B, the same points and some others measured another way; then each row and its match in B
B:
1: [ 379   23   -6 -102 -137  217 -260 -131 -243  217   78  242  229   19
  119  177   52 -118   97 -129  358 -150  275  144]
2: [ -69   59   89 -152 -274   18  -86  171  157  186 -176  315   21  165
 -100  -20  123 -106   50 -135  149  -79   70 -130]
3: [ 290   23  -68  139  -51  258 -567   73  -66  274  -10  -81  148    3
  236   29  -34   17  -21   -2  199 -123  113  -69]
4: [  52 -253  170  252  436 -209  344  -88   76 -361  126 -225   10   54
  -11  -29 -108   30   -5  285 -287  239  -75 -182]
5: [   0  114  115 -102 -316  -78   79  128   71   99 -170  250    2  213
   23    3  265 -120    1 -140   42  -12  193  -20]
6: [  18 -116 -282  159  -28 -146 -156  136 -272  -19 -223  -46   13  153
  125  241  151  150  -90  -23  116 -229   17  356]
7: [ -50  182  131  -48 -429    2  -30  138  203  176 -179  469 -112  249
  -19   -6  282 -185   18 -162   78  -67  170  -30]
8: [ -44   46   86   -6  -42  -39  -80   72    0  136   68  -63  172  -38
 -103  -71   47  -92  -47  -53   55  -16   53 -256]
9: [ -89   -9   -8 -166 -257   -6 -166  285  130  185 -322  184   36  204
  -25  -11  108    9   31 -118  147 -114   13  -91]
10: [ -49 -269  237  121  382 -122  360 -234  259 -239  207  436 -124   21
 -392   96 -149 -198  210  163   33   96 -165 -131]
11: [  -1 -137  159   15  232 -281  187  142  185  -74 -101  -64  -12   12
 -152    9  153 -103   64   69   77  117  -37 -193]
12: [-216  -29  -74  -76    0 -225  -91  270  -62  143 -116 -227  197  -57
 -199  -21  119    8  -88 -104  144 -115  -72 -193]
13: [ -64 -284   54  417  434 -296  411 -238   51 -384  187  274 -240   68
 -230  231    3  -97   65  201 -102   28 -169  195]
14: [ -56 -104 -119 -208 -156  185 -524  288  107  381 -290  254  129   71
 -140   57  -76   20  124 -157  427 -275 -114 -115]
15: [-121 -237  132   36  378 -322  238   66  223 -154  -29   56  -52  -37
 -367   57   23 -103  111  131  133   68 -181 -199]
16: [  67    8   28  -54 -115 -143  -26  213   60   29 -262    2   11  172
   66   24  211    0   -9   -7   94   -5  115  -28]
17: [ 161 -107   11  204  359 -136 -156  -14  -12   19  130 -145   66 -177
 -135  112   45  -98   21  115  255  -31  -40 -112]
18: [-103 -187  218  -74  224 -117  231  -35  204  -37   90  225   53  -26
 -360   -4  -73 -173  160   23  100   69 -116 -277]
19: [ -81  -85 -126  -92   78 -156 -123  123 -119  -44 -105 -180  193    9
 -176   52  -77  147  -70   90  186 -125  -36 -124]
20: [ -80   30   28  -85 -215  -25  -28  101   17   90 -106  198   73  148
  -75    8   77  -38  -10  -91   70  -87   70  -62]
21: [ -14 -452   41  322  587 -163  326 -167   -8 -378  149  -57  -29   52
  -85  120 -235   67   87  251 -228  104 -247   32]
22: [-104 -116 -183  -37   68 -267  -58  255 -279   82 -164 -364  249  -27
  -28   87  158   94 -105 -108  123 -139  -22   31]
23: [ 123  -12 -103 -143 -252  126 -290  110 -148  290 -165  284  135  115
   47  161  124  -56   78 -225  351 -241  126  169]
24: [ -73  -17 -114  -56   25 -281   17  109 -125 -132 -122 -141  116   53
 -166   83   65  108 -102  101  147 -101   38  -34]
25: [ 146 -178 -192 -214  -44   79 -367  200 -208  266 -261   50  242   52
   34  194   20   75  109 -157  438 -256   23  144]
26: [  37  -15  133  -16  -61 -127   51  205  181   18 -208  -12   -4  169
   66  -57  174  -36    8   16  -34   96   75 -159]
27: [ -74 -219  189 -130  307 -106  181  -61  166  -78  120  126  135  -77
 -408  -10 -188 -121  161   97  151   62 -134 -345]
28: [ 213   90  -33    8 -190  173 -359  -27  -79  215   14  253   90   50
   37  115   52  -89   28  -68  304 -182  180   40]
29: [-136 -159  -16   76   94 -129 -144  380  137  141 -259 -267   60   62
   32  -83   85   52  -29  -37  -38    2 -156 -214]
30: [  25   64  -66 -117  -88    0 -348  162  -22  118 -108 -148  207    5
  -91  -37  -53   89  -80   61  239 -116   63 -256]
31: [-138 -185   14   28  168 -154   41  155   63  -38  -95 -112   86   50
 -134  -11  -45   41    2   45  -17    1 -141 -176]
32: [-274 -307  -24  182  316 -218   65  150  202 -139 -107   14  -92   62
 -275   35 -114   63   38  141  -35  -34 -331 -134]
33: [ 185 -266 -101 -128   53  204 -259   77 -205  199 -123   38  271   65
  136  123 -135   66  133 -125  215 -148   -4   91]
34: [-143   86   -1 -226 -212 -110  -85  107   64  102 -119  306   70   62
 -343   60   77  -73   23  -70  339 -179   50 -129]
35: [ 361  -78  -40   -1  -89  165 -178  -48 -246  138  -36  131  155  117
  281  179   86  -34   77 -116  182 -100  224  238]
36: [ 158 -180  -67  280  292  -21 -207    2  -83    5   61 -154   60  -46
   65  112  -30   11   -5   95   86  -49  -59   16]
37: [-163 -122  -23  122   53 -134 -169  376  164  135 -263 -229   10   86
   35  -82  105   47  -58  -30  -58   -6 -156 -206]
38: [ -34    1   42   34  -17  -33   11  -63  -21  -36   92  110   85   52
 -131   16  -44  -37  -28   50   31  -43   51 -124]
39: [  30  -57   24 -174  -75 -166  111  152  -48  -30 -207  -19  129  151
   -1   38  134   29    6  -28   81   -1  114  -23]
40: [ -93  -91   53   87 -205  104 -105  264  207  117 -287  116  -53  323
  218 -105   23   59    4  -62 -234   17  -47  -92]
41: [ -18 -125  175   14   97 -137  272    0   44  -11   45  120   54   53
  -92   23  118 -164   76  -65  -38   78   13  -77]
42: [  59   21    3  100  -52  -93   45  -14 -104  -87    1   -7   64  124
   60   52   81   12  -79   48  -46  -16  135   30]
43: [ 305   26  -25  215  -39  119 -207 -109 -187   67  101   47   77   62
  238  127   83  -47  -35    6   73  -74  208  145]
44: [ -66  -31  -66 -128 -144  -70 -180  278   64   77 -310  -16   79  173
  -12  -11   43  109  -23   -1  125  -95    2 -106]
45: [ -14 -132  -45  -77  107 -111   27   55 -117 -144  -68 -211  215   74
  -59   -4 -126  157  -49  134    1  -12    7 -132]
46: [ 190 -119  -75  101   91  108 -269   75 -283  250   53 -281  300  -73
  230   50   36   -6  -24 -142   66  -80   66    8]
47: [  20 -455   68  104  471  -83  258 -151    3 -145  111  262    8   -6
 -225  212 -153  -88  240   43   89   -7 -221  101]
48: [ -62  245  -74  -64 -327 -116 -228  141    1   79 -147  114   31  115
 -135   29  173    3 -139    4  234 -175  170  -80]
49: [ -61   51    7  188 -251 -168  161   88   14  -59 -166  246 -170  296
  133   79  305  -49  -80  -70 -154  -40  124  221]
50: [ -68 -235   79  130  245  -61  149 -107   38  -77  136  208    9   14
 -207   90 -103  -99  103   34    3  -14 -138  -38]
51: [ 435 -138  -21   61  246  207 -334 -100 -223   21  125 -312  321  -64
  234   40 -229  105   19  167  130   13  133 -111]
52: [ 337   68   -1  216 -103  318 -549   33    8  270   26   23   75   50
  310    1  -10  -38  -11    5  116  -76  152  -71]
53: [ 376 -127  -56  233   12   30 -111   63 -192   51 -148  -56    9  187
  472  181  235   13   19  -51   -8  -13  184  332]
54: [  50 -195  217  132  302 -200  352  -88  131 -202  102   86  -38   39
 -124   41   34 -140   96  117  -78  163  -27 -105]
55: [ -38 -147   83  -72  145 -199   50  244   60   88 -147 -198  142  -10
  -77  -32  129  -49   39  -56   76   51  -46 -206]
56: [  69 -141  -56  -58   34 -147    5  187  -91  -35 -242 -173  123  139
   93   63   84  114  -11   24   51  -18   44   27]
57: [   8 -363  149  -37  322   92   53   77   62   42   32 -198  263   -4
    4 -110 -267   19  133   17 -141  132 -174 -329]
58: [ 184  -68   -4   79 -115  280 -304  -20  -64  249   18  258   93  101
  166   81  -35  -71   86 -128  107 -126   68   70]
59: [ 295  -74  -83  199 -101  121 -157  -22 -230   80  -62  112   31  185
  364  181  135    2    4  -86   18 -105  174  332]
60: [ 123 -127  355   93  487 -370  392  -80  423 -358   85   48 -158  -29
 -338   -7   44 -183  129  364   80  297  -28 -371]
61: [ -94 -185  -36   86   -2   -7  -23  229 -118  110 -136 -280  190  131
  222  -74   19   96  -69 -116 -246    0  -64  -59]
62: [ -26 -306  -62  141  289 -167   24  229  -59  -77 -179 -415  115   79
  139    3  -18  166  -38   75 -157   51 -148  -61]
63: [  66   54  132  -62 -132  -88   67   55   95   33  -83  218   -4  126
  -48   29  178 -130   41  -34  119   11  150  -66]
64: [-123 -170  230  -39  260 -130  210  -73  236  -34  154  287   21  -80
 -456   15  -79 -225  169   37  162   45 -144 -302]
65: [ -99 -231    4   70  301 -205  169  -25  -55 -147   73  -56  100  -35
 -235   85  -70   -4   24   83   37  -13 -128  -77]
66: [ -15  -54   47 -126  -61  -84   21  140   15   37 -138   20  121  109
  -53   -4   59   -6   18  -32   77  -19   48 -116]
67: [ 151  -13  -53   12  -66   25 -230   50  -68  165  -75  188   54   49
    8  154  125  -77   48  -83  295 -154   98   96]
68: [-126 -243   81   95  173   85  -77  172  111   46  -34 -265  179   68
   65 -182 -239   94   -3   46 -268   95 -196 -354]
69: [  39  -63    3 -219  -19 -269  199  125 -119 -135 -203 -104  161  130
  -57   67  132   66  -14   33  115   14  132   -6]
70: [ 197 -251  -39   89  -19  236 -148   34 -144  158 -103  142  110  198
  324  117  -39   21  120 -141  -32  -78   18  216]
71: [-155 -243  -45  227  201 -179  -34  269  160  -48 -226 -151  -80  132
   10   -2   22   97  -26   81 -123    5 -220  -75]
72: [ 401   65  -88  211  -90  200 -429  -19 -209  148   18 -101  125   66
  382   97   67   38  -69   26  109  -95  246  117]

[-171 -130  321 -309  -76 -132   92 -100  -48 -191  -82  -14  -80  -13
  426  -14   72   44    9  283   15  228   82 -116 -174  -94  120  193
  236  -92]
26
[ -25  -94  201 -149 -414 -144  -35  262 -419 -282 -219  -46   60 -210
  319 -149    6   -7 -214  375  -63  -93  -96   -4  -99  -91  446  198
 -353 -198]
61
[ 159  266 -262  338  237  -25 -162 -193  739  258  280  -95 -313  188
 -257  443 -112  189  416 -466  107   -4 -170  113  -15   93    0 -424
  561  327]
17
[ -65   -9  -63   28   15 -111  131 -151  278  -71   89  183 -166   10
  239  164    5  215  181  194  117   76   34   27 -232   11   59   95
  469  140]
11
[  15   84  139  -21 -251  -82 -125   81 -200 -123  -95  -88   17  -43
  150  -48  -94   76 -248  110 -155 -215  -24   59   26  -75  265  114
 -239  -46]
21
[ 111   12  147   98 -281  -55  -55   18  -51  -73  -98  -98 -141  -52
  293   48   81  151  -56  282   32  -88 -108  141  -73 -125  321   47
   11  -76]
62
[  40 -225 -152 -222  154   44 -191  397  -42 -195   48  156  201  -48
 -156 -102 -158 -106   94 -125    5   57 -426  -85   68  326  211   11
 -413  -31]
34
[-173 -324   93 -455  -61  -68  -52  504 -450 -285 -145   48  266  -46
   44 -225  -57 -228   41   98   20   72 -251 -262    3  109  193  235
 -597 -168]
64
[-173 -178  229 -388  221  -90   22 -109  117 -191  -13  102  127 -102
  194 -157 -160   14  -67  -90 -241  278   29 -259  -25  120   83  122
  101 -144]
7
[-107  260 -366  208   77  -85  -21 -280  400  -40  294  354 -198  128
    3  343 -146  294   51   95  125 -220  156  273 -225  121  -62  150
  573  519]
69
[ 430  205  -70  224  213  174 -320 -139  492   83  202  -52 -117  137
  -82  119 -223  303 -183 -319 -246 -162 -326  251  244  195  102 -257
   66  114]
6
[-116   44  -16 -114   12  -56  -22  -73   39 -133   92  161  -54  110
  161  101  -64  129  -56  172   25  -69   56   69 -114   39   -7  227
  161  190]
39
[ 135   46  -45 -164   10   43 -359  216    9 -194  123   -2  -41   79
  -21  125  -97  -51  -78   35   68  -26 -361  203   19  233  224  -65
 -131  171]
24
[-127  132 -184   20   11 -165 -190   24  189  -74  107   82    9 -107
 -199  139 -232  -38   77 -226  -34  -76  -43   22  -85  165  247  -95
   87  194]
38
[  41  122  115 -118 -107  -41 -196  190  -99  -20    3 -270  -81  219
   -5  121  -49  -34    6  -99   10 -125 -151    3   79  -73   58  -60
 -184  101]
46
[  48   -4  432 -622 -106  -33 -198  364 -399 -293  -81 -364   13  217
  257  -63  -68 -161 -231   64 -108   92 -252 -148  112  -26   59   27
 -405  -67]
43
[-153  -28  -18 -222 -113 -173 -151  257 -108 -202   -8  -10   24  -96
  -21   66  -96 -172  122    4   89   66 -161  -59 -136  114  293  -19
  -98   66]
8
[ 195 -273  293 -100  -65   70 -234  235 -136  -85 -203 -188  140 -167
  100 -240   17  -74  -76  -32 -156   99 -408  -57  181   56  451  -67
 -514 -413]
32
[ -57  127 -225  150 -200 -135 -156  116   21  -93   66  102  -76  -68
  -73  189  -86   25   84   90  133 -211  -91  178 -151   73  300   20
   26  223]
45
[ 102  -55  -46  -93    5   24 -322  259   20 -130   55  -18   13  -17
  -90   60  -69 -107   61  -50   72   22 -397  117   35  219  319 -112
 -225   33]
12
[-310 -137  141  -48 -407 -222   84  233 -469  -72 -273  -87   75  -73
  149  -82  113  -92  111  241  105 -156  119 -160 -128 -274  258  300
 -344 -150]
57
[-188 -110  133 -396   28 -124   69   12  -91 -316    1  197   77  -54
  297  -92 -121   49 -136  213 -102  126   58 -134 -141   95   73  274
   73    6]
5
[  96  280   -1  144  130  -32  -17 -317  439   93  160  -29 -151  157
   43  160 -228  343 -104 -267 -257 -162  119   32   60  -40  -96  -70
  363  183]
59
[ 110 -126  200  139  -47  -58  -52 -137  287   59  -97 -126 -127 -175
  181   15   81  102  178  -15  -29  192 -167   -6  -40  -46  376 -168
  195 -253]
37
[  57 -213  121 -300 -151  -25 -257  542 -286 -178 -106 -226   32    9
    6   -3   77 -279  208   60  207  148 -508  -62   10  103  361 -110
 -466 -132]
30
[  -2  -41  252  -67  -83  -10   60   28 -175   14 -155 -139   93  106
  176 -187  -67  170 -182  -52 -276 -184   62 -188  164 -199   -4  199
 -324 -191]
70
[  49   80  -45  104  -49  -30  -19 -101  166  -35   81   85 -149   86
  168  148  -23  236    5  142   40 -102  -27  139  -85   -9   69   81
  215  146]
56
[ 281  -30 -225  302  222  194  -87  119  296  248  103   -1   -9  300
 -226   68  -62  257  215 -341  -25 -247 -325   19  254   53 -114  -75
 -230   53]
25
[ 218 -330  -34  247  265  166 -111  192  269  311  -94 -134  155   35
 -308 -150    4   40  415 -541  -93   25 -440 -231  323   50  148 -209
 -455 -358]
14
[  83   69 -312  442   18   12   48   34  228  248   48   77   -2  138
 -226   81  -98  286  219 -277  -44 -389  -45  -23   98  -71  -35   23
 -119   95]
33
[-302  -40  257 -360   33 -177  106 -204  115 -132   52  -18 -218  154
  373  211  107    9  206  250  208  312  169  -99 -287  -87  -69  154
  579  149]
60
[ 234   93   11  127  -39  -19 -136   89  237   68   32 -205 -160   67
    1  149  -55  120  133 -175  -19  -38 -281   35   53   -3  190 -260
   38    4]
36
